[[129 136 125 119 134 136 111 130 112 138 130 124]
 [125 139 123 107 133 133 108 137 100 136 141 130]]
->
[[125 139 123 107 133 133 108 137 100 136 141 130]
 [129 136 125 119 134 136 111 130 112 138 130 124]]

[[118 134 135 138 138 124 123 131]
 [122 131 133 137 135 125 123 130]
 [116 137 136 139 140 123 123 131]
 [147 126 123 128 128 124 125 128]
 [145 124 124 128 127 125 125 128]
 [151 135 122 127 134 119 126 130]
 [151 135 122 127 134 119 126 130]
 [119 134 135 138 137 124 123 131]
 [152 140 122 127 138 116 126 131]
 [150 131 122 127 132 121 125 129]]
->
[[150 131 122 127 132 121 125 129]
 [118 134 135 138 138 124 123 131]
 [122 131 133 137 135 125 123 130]
 [116 137 136 139 140 123 123 131]
 [147 126 123 128 128 124 125 128]
 [145 124 124 128 127 125 125 128]
 [151 135 122 127 134 119 126 130]
 [151 135 122 127 134 119 126 130]
 [119 134 135 138 137 124 123 131]
 [152 140 122 127 138 116 126 131]]

[[131 130 123 117 120 111 129 132 133]
 [121 130 120 117 118 123 122 126 128]
 [134 128 118 114 120 112 121 130 132]
 [122 125 126 117 120 104 118 133 124]
 [133 130 119 114 120 112 122 129 131]
 [119 126 129 117 118 122 128 124 127]
 [115 108 109 134 144 120 137 127 132]
 [130 130 124 119 121 113 126 131 132]
 [129 130 120 117 118 110 128 131 128]]
->
[[129 130 120 117 118 110 128 131 128]
 [131 130 123 117 120 111 129 132 133]
 [121 130 120 117 118 123 122 126 128]
 [134 128 118 114 120 112 121 130 132]
 [122 125 126 117 120 104 118 133 124]
 [133 130 119 114 120 112 122 129 131]
 [119 126 129 117 118 122 128 124 127]
 [115 108 109 134 144 120 137 127 132]
 [130 130 124 119 121 113 126 131 132]]

[[134 121 123 128 142 118 136 139]
 [123 137 154 140 117 139 122 119]]
->
[[123 137 154 140 117 139 122 119]
 [134 121 123 128 142 118 136 139]]

[[140 138]
 [103 123]
 [148 129]
 [142 137]
 [148 128]
 [138 122]
 [152 138]
 [107 129]
 [133 135]
 [148 126]
 [149 143]
 [107 114]]
->
[[107 114]
 [140 138]
 [103 123]
 [148 129]
 [142 137]
 [148 128]
 [138 122]
 [152 138]
 [107 129]
 [133 135]
 [148 126]
 [149 143]]

[[119 121 118 125 110 136]
 [122 125 121 126 116 132]
 [120 123 117 124 112 135]
 [124 124 122 126 120 132]
 [118 120 116 124 106 137]
 [137 137 139 132 148 119]]
->
[[137 137 139 132 148 119]
 [119 121 118 125 110 136]
 [122 125 121 126 116 132]
 [120 123 117 124 112 135]
 [124 124 122 126 120 132]
 [118 120 116 124 106 137]]

[[128 137  99 115 120 116 125 151 152 128 116 113 129]
 [130 140  99 114 123 118 127 145 154 130 117 113 135]]
->
[[130 140  99 114 123 118 127 145 154 130 117 113 135]
 [128 137  99 115 120 116 125 151 152 128 116 113 129]]
---
[[130  98 110 117 108 102]
 [119 131 113 126 135 112]
 [152 109 144 131 111 140]]
->
[[152 109 144 131 111 140]
 [119 131 113 126 135 112]
 [130  98 110 117 108 102]]

[[110 130 136 126]
 [107 130 137 124]
 [130 123 131 129]]
->
[[107 130 137 124]
 [110 130 136 126]
 [130 123 131 129]]

[[103 122 125 111 144 121]
 [134 137 128 111 137 131]]
->
[[134 137 128 111 137 131]
 [103 122 125 111 144 121]]

[[124 135 111]
 [121 129 134]
 [105 134 139]
 [114 135 125]]
->
[[105 134 139]
 [121 129 134]
 [114 135 125]
 [124 135 111]]

[[126 125 134 103]
 [135 140 133 132]
 [146 125 136 125]
 [137 141 116 124]
 [110 108 126 125]
 [117 134 156 135]
 [135 128 130 112]
 [136 134 119 117]
 [112 114 114 120]]
->
[[117 134 156 135]
 [146 125 136 125]
 [126 125 134 103]
 [135 140 133 132]
 [135 128 130 112]
 [110 108 126 125]
 [136 134 119 117]
 [137 141 116 124]
 [112 114 114 120]]

[[124 118 130 132 133 126 129 128 136 119 129 126 130 132]
 [124 114 132 137 126 120 131 128 135 105 126 126 133 128]
 [128 123 131 133 123 123 130 128 128 117 126 128 130 126]
 [121 125 123 134 132 119 128 126 133 110 125 125 143 130]
 [124 128 124 129 134 126 127 127 132 124 128 126 135 131]
 [119 116 127 136 137 121 129 127 140 107 127 123 139 133]]
->
[[124 114 132 137 126 120 131 128 135 105 126 126 133 128]
 [128 123 131 133 123 123 130 128 128 117 126 128 130 126]
 [124 118 130 132 133 126 129 128 136 119 129 126 130 132]
 [119 116 127 136 137 121 129 127 140 107 127 123 139 133]
 [124 128 124 129 134 126 127 127 132 124 128 126 135 131]
 [121 125 123 134 132 119 128 126 133 110 125 125 143 130]]

[[148 121 143 132]
 [155 134 148 125]]
->
[[155 134 148 125]
 [148 121 143 132]]
